Here is a tiny trained network, its code and every weight. The questions are about switching its units off for an input and a class, where a switched-off unit gives its printed mean instead of its output.

import numpy as np


def w(rows, s, z=0):
    codes = np.array(rows[::2]) - 128.0
    scale = np.full(codes.shape[1], s)
    scale[-1] = z or s
    return codes * scale


def norm(h):
    return h / np.sqrt((h * h).mean(-1, keepdims=True) + 1e-5)


def f(y):
    return np.maximum(y, 0)


def log_softmax(a):
    a = a - a.max(-1, keepdims=True)
    return a - np.log(np.exp(a).sum(-1, keepdims=True))


def net(x, mask):
    res = np.array(x, float).reshape(1, 6) / 4 @ E
    u = 0
    for l in range(2):
        y = f(norm(res) @ A[l][:, :-1].T + A[l][:, -1])
        res = res + np.where(mask[u : u + 6], y, B[l][:, -1]) @ B[l][:, :-1]
        u += 6
    return log_softmax(norm(res)[-1] @ U[:, :-1].T + U[:, -1])


A, B = {}, {}
E = w([
[121,135,86,113,147,132,152,125,123,215,207,122],'x0',
[173,122,71,165,97,98,86,81,53,91,237,104],'x1',
[126,107,112,169,143,58,247,102,150,123,117,115],'x2',
[178,189,194,1,110,56,185,55,88,187,160,125],'x3',
[203,103,123,110,218,157,159,242,196,107,216,184],'x4',
[143,101,160,192,135,102,64,232,96,110,116,157],'x5',
],0.0062)
A[0] = w([
[111,161,108,169,117,115,231,136,131,106,98,160,94],'0.n0',
[190,186,254,81,95,63,154,122,82,148,148,188,86],'0.n1',
[172,134,157,98,186,113,199,77,74,145,103,161,61],'0.n2',
[162,169,126,122,106,65,123,170,131,120,65,132,83],'0.n3',
[167,170,113,57,183,112,106,130,88,107,94,134,3],'0.n4',
[221,72,152,81,162,171,187,159,151,84,175,131,78],'0.n5',
],0.0055,0.002)
B[0] = w([
[147,144,140,184,137,130,107,147,161,129,111,60,184],'0.n0',
[169,140,132,186,110,166,91,127,254,170,159,45,254],'0.n1',
[178,25,178,154,167,136,150,89,133,73,114,99,202],'0.n2',
[102,75,139,117,172,180,137,119,68,126,183,80,167],'0.n3',
[127,129,132,22,128,196,116,64,179,150,144,156,153],'0.n4',
[76,178,203,120,240,183,185,134,68,39,109,167,225],'0.n5',
],0.0075,0.0043)
A[1] = w([
[51,189,137,78,185,172,189,27,67,160,28,174,200],'1.n0',
[161,63,136,3,229,115,109,208,159,67,176,154,101],'1.n1',
[150,159,84,73,164,107,178,99,109,194,111,121,100],'1.n2',
[203,183,181,138,150,95,127,81,114,183,116,181,42],'1.n3',
[161,169,174,66,106,69,163,127,130,109,173,93,6],'1.n4',
[197,87,171,40,130,178,155,74,174,231,191,96,126],'1.n5',
],0.0051,0.0015)
B[1] = w([
[66,252,149,180,110,9,244,128,215,186,115,107,203],'1.n0',
[165,131,169,66,5,11,119,120,47,196,206,78,229],'1.n1',
[134,123,162,172,120,44,111,117,164,196,210,67,160],'1.n2',
[168,107,102,172,158,182,79,78,127,121,161,116,153],'1.n3',
[76,105,56,253,140,191,123,138,159,155,44,148,165],'1.n4',
[102,140,9,129,77,180,48,200,161,136,11,114,254],'1.n5',
],0.0059,0.0051)
U = w([
[204,9,74,121,139,81,43,156,221,157,224,100,2],'0',
[131,137,187,68,114,2,138,113,32,186,240,156,254],'1',
],0.0041,0.00066)

Each question gives the input, the list of numbers given to net, and the class t.
The units are the neurons (one row each of A and B). Each row of codes is followed by its name. A weight is (code - 128) times the scale printed after its matrix; where a second scale follows, it is the last column's (A, B and U).
mask holds one flag per neuron, layer by layer. A switched-off neuron (its flag False) gives its mean, the last column of its row in B, instead of its output. The means were averaged over made-up inputs and are rounded, as every weight is.
A unit's drop is (log p(t) with every unit on - log p(t) with that unit switched off) / (log p(t) with every unit on - log p(t) with every unit switched off).
The circuit of an input: a set's keep is (log p(t) with only the set's units on - log p(t) with every unit switched off) / (log p(t) with every unit on - log p(t) with every unit switched off). Starting from all 12 units, units are removed one at a time, each time the one whose removal leaves the highest keep (on an exact tie, the one counted first), for as long as the keep stays at least 0.8.
circuit, biggest first: the units of the circuit, biggest drop first
k most important neurons: the k neurons with the biggest drops, biggest first
k most important neurons of layer l: the k neurons of layer l with the biggest drops, biggest first
drop of u: that unit's drop, to one decimal
input [-5,-3,2,2,8,8], class 1: circuit, biggest first : 1.n1, 0.n5
input [4,1,-4,5,0,-7], class 0: circuit, biggest first : 1.n5, 0.n1
input [0,-4,-5,-3,5,3], class 1: circuit, biggest first : 1.n1, 0.n1, 1.n5
input [-5,5,3,7,2,-7], class 0: 2 most important neurons : 0.n1, 1.n5
input [5,-4,-4,5,0,5], class 0: circuit, biggest first : 0.n1
input [4,-2,-2,-3,8,5], class 1: 2 most important neurons of layer 1 : 1.n1, 1.n5
input [-6,7,5,-4,6,-8], class 1: 2 most important neurons : 0.n5, 0.n1
input [-6,5,7,-1,7,0], class 1: circuit, biggest first : 0.n5, 1.n1
input [8,-5,6,8,3,-3], class 0: 2 most important neurons of layer 0 : 0.n1, 0.n2
input [2,-4,-2,-3,7,-5], class 1: drop of 0.n5 : 0.3
input [-1,-3,7,8,0,1], class 0: drop of 0.n1 : 0.2
input [-7,6,7,6,1,4], class 0: drop of 0.n1 : 0.5
input [-7,4,6,-1,6,-3], class 1: drop of 0.n5 : 0.3
input [0,1,3,5,-5,-8], class 0: most important neuron : 1.n5
